The rows lie along a hidden order. The number after each row says roughly how far along it the row is, from 0 to 15. A new part has a new order.
-10 4 -2 4 -3 37 3 1 -16 -3 -5 -3 -10 1 -6 0 -4 -2 3 -11 -10 -1 -4 2 -11 -2 13 1 2 -30 -3 -6 9 -3 15 4 -2 -7 -2 -9 -3 : 7
-6 -1 -1 3 8 14 6 -4 -39 -2 0 -1 -9 2 -9 -2 -13 3 15 4 -4 4 -5 -4 -2 -9 7 0 4 -11 -9 -3 2 -2 9 3 -1 16 -3 9 30 : 8
-5 2 3 7 4 7 10 12 -28 -3 1 -3 -14 9 3 4 -8 -11 4 16 -4 -1 -21 2 9 -1 8 -5 -1 18 -3 2 -5 1 10 -4 7 26 -4 9 1 : 3
-6 -1 -3 2 5 21 5 -4 -39 -2 -3 -1 -5 -1 -11 -2 -11 16 11 -6 -4 3 -7 -1 -12 -5 8 0 5 -25 -13 -7 2 1 12 8 -4 2 -2 -1 27 : 5
-1 0 0 -12 -4 -17 -1 -16 -54 -3 -1 -20 -7 0 2 0 -16 -5 -1 -3 0 3 16 3 -3 2 4 1 20 -6 7 -3 11 -6 0 3 4 0 6 8 11 : 12
-6 -1 0 8 9 10 11 3 -43 -4 1 -2 -12 6 -1 0 -9 -6 8 14 -3 1 -17 -2 7 -3 6 -2 3 16 -2 -1 -4 1 8 -3 5 26 -3 11 26 : 4
-5 2 0 -6 -3 9 -6 0 -22 -3 0 -5 -10 2 -9 -1 -9 -11 9 -6 -11 6 40 0 -8 -9 8 1 9 -35 4 -3 10 -7 0 4 -5 5 -2 6 -8 : 15
-2 -3 -3 -5 5 -10 2 2 -42 -2 -3 -6 2 0 -6 1 -21 33 9 0 7 5 0 2 -12 2 2 -6 13 -4 -14 -8 -6 9 12 12 -4 10 2 -5 31 : 0
-6 1 4 -3 -12 6 1 4 -38 -1 -2 -25 -7 4 -6 -1 -16 10 -1 -6 -9 2 22 5 -26 3 10 2 21 -45 7 -6 9 -1 10 6 -3 11 -2 -4 -8 : 11
-9 6 1 4 -5 26 3 13 -10 -4 -4 -6 -13 7 0 4 3 -14 -6 -1 -12 0 3 4 -6 2 15 -2 3 -17 3 -2 5 -2 10 -1 2 8 -4 -3 -27 : 7
-5 -2 4 0 1 -4 7 -3 -48 1 4 -8 -12 3 -3 0 -27 -7 14 8 -1 0 -8 -2 1 -7 4 -1 3 4 -9 0 3 -4 9 1 5 15 -3 15 25 : 9
-4 2 -3 -8 0 4 0 -14 -33 -2 -1 -4 -9 -2 6 5 -10 -3 -1 -9 3 -4 -20 4 9 3 6 -5 1 20 -13 -3 6 -2 11 3 5 -15 6 -3 13 : 4
1 -1 3 -18 -6 -37 -7 -8 -49 -1 2 -22 1 1 -3 2 -34 15 3 -4 3 6 42 5 -14 2 2 -3 25 -15 1 -5 6 0 -1 10 -2 8 4 4 5 : 11
-3 -2 -5 0 9 4 6 -3 -45 -4 -5 -1 -2 0 -4 1 -8 19 5 -1 2 3 -17 1 -2 2 4 -4 9 5 -7 -7 -5 7 12 7 -1 7 3 -3 26 : 0
-3 -1 -2 -9 -1 1 0 -8 -41 -1 -2 -7 -3 -3 0 5 -21 22 2 -11 6 -2 -12 5 -6 5 4 -7 9 4 -17 -6 2 4 14 10 1 -12 3 -9 18 : 1
0 -1 -1 2 7 -11 7 10 -37 -5 -2 -9 -3 7 0 2 -7 12 2 14 0 5 -1 3 0 4 4 -6 12 12 2 -3 -5 7 7 3 2 30 0 4 16 : 1
-5 2 -1 -9 -2 3 1 -17 -33 -2 1 -7 -14 -1 7 4 -14 -14 0 -7 2 -4 -22 3 11 0 5 -4 2 23 -11 0 8 -6 9 0 9 -14 5 3 12 : 6
-6 2 -5 -3 4 6 1 -6 -24 -3 -4 5 -7 -3 0 4 -4 5 1 -12 0 -2 -23 2 3 0 9 -6 -2 5 -16 -5 2 1 15 8 1 -17 3 -9 10 : 1
-3 0 2 -13 -4 -13 -1 -18 -47 -1 3 -11 -11 -2 3 3 -23 -7 4 -4 3 -1 -2 2 5 -1 3 -3 8 12 -9 0 10 -6 6 2 6 -6 4 8 15 : 10
-4 0 1 -11 -3 -12 1 -19 -44 -2 3 -11 -11 -1 4 3 -23 -9 4 -5 3 -1 -5 2 6 -2 3 -2 8 13 -9 -1 10 -6 6 2 6 -8 4 10 18 : 10
-2 -2 1 4 5 -10 8 9 -40 -2 0 -7 -6 7 -2 2 -15 12 8 15 0 4 -7 1 1 0 4 -5 9 9 -5 -2 -8 6 10 3 2 31 -3 7 22 : 2
-4 -1 4 -7 -3 -6 3 -12 -47 1 6 -11 -13 1 1 2 -31 -5 10 2 1 -3 -9 0 2 -4 3 0 3 9 -11 0 8 -7 10 1 7 2 -1 10 21 : 10
-3 -2 -2 -11 -3 -13 3 -12 -47 -2 -2 -12 -3 -3 2 4 -23 23 -1 -8 7 -2 -14 6 -6 6 2 -5 14 5 -14 -7 3 4 14 9 2 -10 6 -8 25 : 2
-2 2 -3 -10 3 -11 -2 -14 -36 -7 -2 -10 -8 0 6 2 0 -13 -5 -4 -1 3 7 3 11 2 4 -3 12 11 8 -3 9 -3 -2 0 4 -3 8 7 5 : 9
-10 1 -1 -5 0 12 1 -15 -35 -4 -1 -11 -15 1 -1 -3 -3 -26 4 -4 -8 2 6 -2 2 -6 7 5 9 -10 9 0 15 -11 0 -3 3 2 2 15 13 : 15
-1 2 -3 -1 7 -9 4 4 17 -8 -6 -10 -6 5 5 3 5 2 -5 9 -2 6 2 4 13 5 6 -5 14 18 11 -2 -4 4 2 -1 3 19 4 3 3 : 2
-3 0 3 -10 -8 -15 -2 -7 -46 -2 0 -24 -4 2 -3 -2 -19 1 1 -4 -5 5 36 4 -17 1 5 2 24 -32 9 -4 10 -4 1 7 -2 9 2 4 4 : 14
-11 4 -2 7 -2 38 4 1 -18 -4 -6 -5 -13 2 -5 -1 6 -10 0 -11 -13 -1 -8 2 -9 -2 15 1 10 -30 0 -5 10 -3 14 0 0 -4 -2 -6 -8 : 8
-10 2 -2 2 -4 37 4 2 -26 -2 -5 -5 -8 1 -6 1 -6 13 3 -16 -7 -3 -14 3 -14 0 13 0 3 -26 -8 -7 6 -1 21 5 -2 -10 -2 -10 3 : 5
-5 3 1 1 -4 0 3 11 -24 -6 -4 -20 -10 8 3 3 -2 -4 -8 6 -9 4 16 5 -7 5 11 -2 14 -14 13 -3 4 1 3 0 2 19 0 1 -18 : 7
